Below is a small trained network, with its code and all its weights. Each question gives an input and a target symbol and asks what happens when units are switched off, that is, made to give their printed mean instead of their output.

import numpy as np


def w(rows, s, z=0):
    codes = np.array(rows[::2]) - 128.0
    scale = np.full(codes.shape[1], s)
    scale[-1] = z or s
    return codes * scale


def norm(h):
    return h / np.sqrt((h * h).mean(-1, keepdims=True) + 1e-5)


def f(y):
    return np.maximum(y, 0)


def softmax(a):
    e = np.exp(a - a.max(-1, keepdims=True))
    return e / e.sum(-1, keepdims=True)


def log_softmax(a):
    a = a - a.max(-1, keepdims=True)
    return a - np.log(np.exp(a).sum(-1, keepdims=True))


def net(x, mask):
    ids = ['βγδεζξπτφω'.index(c) for c in x.split()]
    T = len(ids)
    res = E[ids] + P[:T]
    u = 0
    for l in range(2):
        r = norm(res)
        for j in range(3):
            rows = slice(2 * j, 2 * j + 2)
            q, k, v = (r @ M[l][rows].T for M in (Q, K, V))
            z = softmax(np.where(np.tri(T) > 0, q @ k.T / 2**0.5, -1e9)) @ v
            o = O[l][rows]
            res = res + np.where(mask[u + j], z, o[:, -1]) @ o[:, :-1]
        u += 3
        y = f(norm(res) @ A[l][:, :-1].T + A[l][:, -1])
        res = res + np.where(mask[u : u + 8], y, B[l][:, -1]) @ B[l][:, :-1]
        u += 8
    return log_softmax(norm(res)[-1] @ U[:, :-1].T + U[:, -1])


Q, K, V, O, A, B = {}, {}, {}, {}, {}, {}
E = w([
[204,101,190],'β',
[92,122,49],'γ',
[208,104,181],'δ',
[42,105,193],'ε',
[180,131,189],'ζ',
[140,93,148],'ξ',
[89,73,40],'π',
[247,81,179],'τ',
[98,232,46],'φ',
[112,135,43],'ω',
],0.012)
P = w([
[88,106,253],'0',
[237,129,51],'1',
[53,145,162],'2',
[76,139,168],'3',
[66,115,147],'4',
[66,85,129],'5',
],0.006)
Q[0] = w([
[105,124,162],'L0H0',
[140,9,149],'L0H0',
[41,146,154],'L0H1',
[150,174,134],'L0H1',
[78,125,122],'L0H2',
[154,127,186],'L0H2',
],0.014)
K[0] = w([
[136,99,129],'L0H0',
[97,227,84],'L0H0',
[147,189,81],'L0H1',
[80,151,34],'L0H1',
[53,78,64],'L0H2',
[209,91,254],'L0H2',
],0.0091)
V[0] = w([
[128,210,146],'L0H0',
[41,183,119],'L0H0',
[187,144,201],'L0H1',
[142,67,151],'L0H1',
[70,150,251],'L0H2',
[199,147,176],'L0H2',
],0.012)
O[0] = w([
[189,199,1,126],'L0H0',
[141,148,91,253],'L0H0',
[148,193,187,61],'L0H1',
[124,94,201,81],'L0H1',
[183,148,98,198],'L0H2',
[87,129,85,26],'L0H2',
],0.0095,0.0026)
A[0] = w([
[106,95,142,2],'L0N0',
[189,113,122,120],'L0N1',
[163,194,56,90],'L0N2',
[65,80,99,136],'L0N3',
[190,105,169,204],'L0N4',
[190,136,79,2],'L0N5',
[10,159,133,117],'L0N6',
[103,116,176,98],'L0N7',
],0.012,0.0034)
B[0] = w([
[132,131,158,141],'L0N0',
[54,133,136,170],'L0N1',
[51,82,74,249],'L0N2',
[168,160,120,233],'L0N3',
[16,199,63,217],'L0N4',
[23,122,86,171],'L0N5',
[116,152,2,253],'L0N6',
[94,119,102,181],'L0N7',
],0.0063,0.0052)
Q[1] = w([
[2,195,109],'L1H0',
[123,89,201],'L1H0',
[224,93,191],'L1H1',
[184,133,56],'L1H1',
[183,105,193],'L1H2',
[101,108,85],'L1H2',
],0.014)
K[1] = w([
[250,108,186],'L1H0',
[129,135,58],'L1H0',
[54,187,68],'L1H1',
[135,193,162],'L1H1',
[123,122,182],'L1H2',
[90,128,104],'L1H2',
],0.014)
V[1] = w([
[92,9,76],'L1H0',
[46,162,76],'L1H0',
[50,81,218],'L1H1',
[152,180,132],'L1H1',
[64,177,136],'L1H2',
[140,186,149],'L1H2',
],0.014)
O[1] = w([
[255,111,169,141],'L1H0',
[215,169,26,251],'L1H0',
[128,12,61,232],'L1H1',
[102,186,143,99],'L1H1',
[150,66,89,255],'L1H2',
[62,54,99,87],'L1H2',
],0.0098,0.0051)
A[1] = w([
[154,75,124,139],'L1N0',
[96,185,96,115],'L1N1',
[136,254,109,145],'L1N2',
[153,83,118,4],'L1N3',
[236,132,140,126],'L1N4',
[149,149,77,6],'L1N5',
[52,115,129,141],'L1N6',
[63,193,193,182],'L1N7',
],0.014,0.0023)
B[1] = w([
[139,197,79,191],'L1N0',
[162,132,63,217],'L1N1',
[242,106,124,250],'L1N2',
[69,96,117,160],'L1N3',
[131,186,185,255],'L1N4',
[143,91,166,199],'L1N5',
[128,124,229,220],'L1N6',
[187,244,133,144],'L1N7',
],0.011,0.0058)
U = w([
[95,135,175,89],'β',
[159,120,191,76],'γ',
[140,148,37,118],'δ',
[76,221,150,73],'ε',
[115,86,173,106],'ζ',
[197,10,146,4],'ξ',
[118,86,125,12],'π',
[97,132,174,71],'τ',
[165,171,111,248],'φ',
[151,123,211,252],'ω',
],0.012,0.0028)

Each question gives the input, a string of symbols that net reads in full, and the target symbol t.
The units are the heads (2 rows each of Q, K, V and O) and the neurons (one row each of A and B). Each row of codes is followed by its name. A weight is (code - 128) times the scale printed after its matrix; where a second scale follows, it is the last column's (O, A, B and U).
mask holds one flag per unit, layer by layer, with each layer's heads first. A switched-off unit (its flag False) gives its mean, the last column of its rows in O or B, instead of its output. The means were averaged over made-up inputs and are rounded, as every weight is.
A unit's drop is (log p(t) with every unit on - log p(t) with that unit switched off) / (log p(t) with every unit on - log p(t) with every unit switched off).
The circuit of an input: a set's keep is (log p(t) with only the set's units on - log p(t) with every unit switched off) / (log p(t) with every unit on - log p(t) with every unit switched off). Starting from the 12 units with the biggest drops (on a tie, the unit counted first), units are removed one at a time, each time the one whose removal leaves the highest keep (on an exact tie, the one counted first), for as long as the keep stays at least 0.8.
circuit, biggest first: the units of the circuit, biggest drop first
most important unit: the unit with the biggest drop
top k neurons in layer l: the k neurons of layer l with the biggest drops, biggest first
which heads matter: for each layer, one digit per head in row order, 1 if its drop is at least 0.15 and else 0, layers parted by /
drop of u: that unit's drop, to one decimal
input π δ ω, target ξ: which heads matter : 100 / 110
input ζ φ π, target ε: circuit, biggest first : (L0H2 L1H1)
input ε φ φ ε β, target δ: most important unit : L0N4
input ζ ζ δ, target ε: circuit, biggest first : (L0H1 L1H0)
input ζ β ζ φ γ, target ε: which heads matter : 011 / 110
input ζ ζ ω ω, target ε: top 2 neurons in layer 0 : (L0N2 L0N5)
input π γ φ φ, target ξ: circuit, biggest first : (L1H1 L0H0)
input π φ ω ω π, target ξ: which heads matter : 101 / 110
input π ε τ ω ω, target ξ: which heads matter : 101 / 110
input π φ ε, target ξ: circuit, biggest first : (L1H1 L0H0)
input π ξ ζ π π, target ξ: circuit, biggest first : (L0H0 L1H0)
input φ φ γ π φ ε, target φ: which heads matter : 000 / 010
input ζ δ β δ ζ, target ε: which heads matter : 011 / 100
input π β ε, target ξ: most important unit : L1H1
input ε φ τ, target δ: top 2 neurons in layer 0 : (L0N4 L0N7)
input π ζ ω φ γ, target ξ: drop of L1N0 : -0.1
input ζ ξ δ ζ, target ε: drop of L0N2 : 0.2
input π ζ φ ω φ γ, target ξ: drop of L1H0 : 0.4
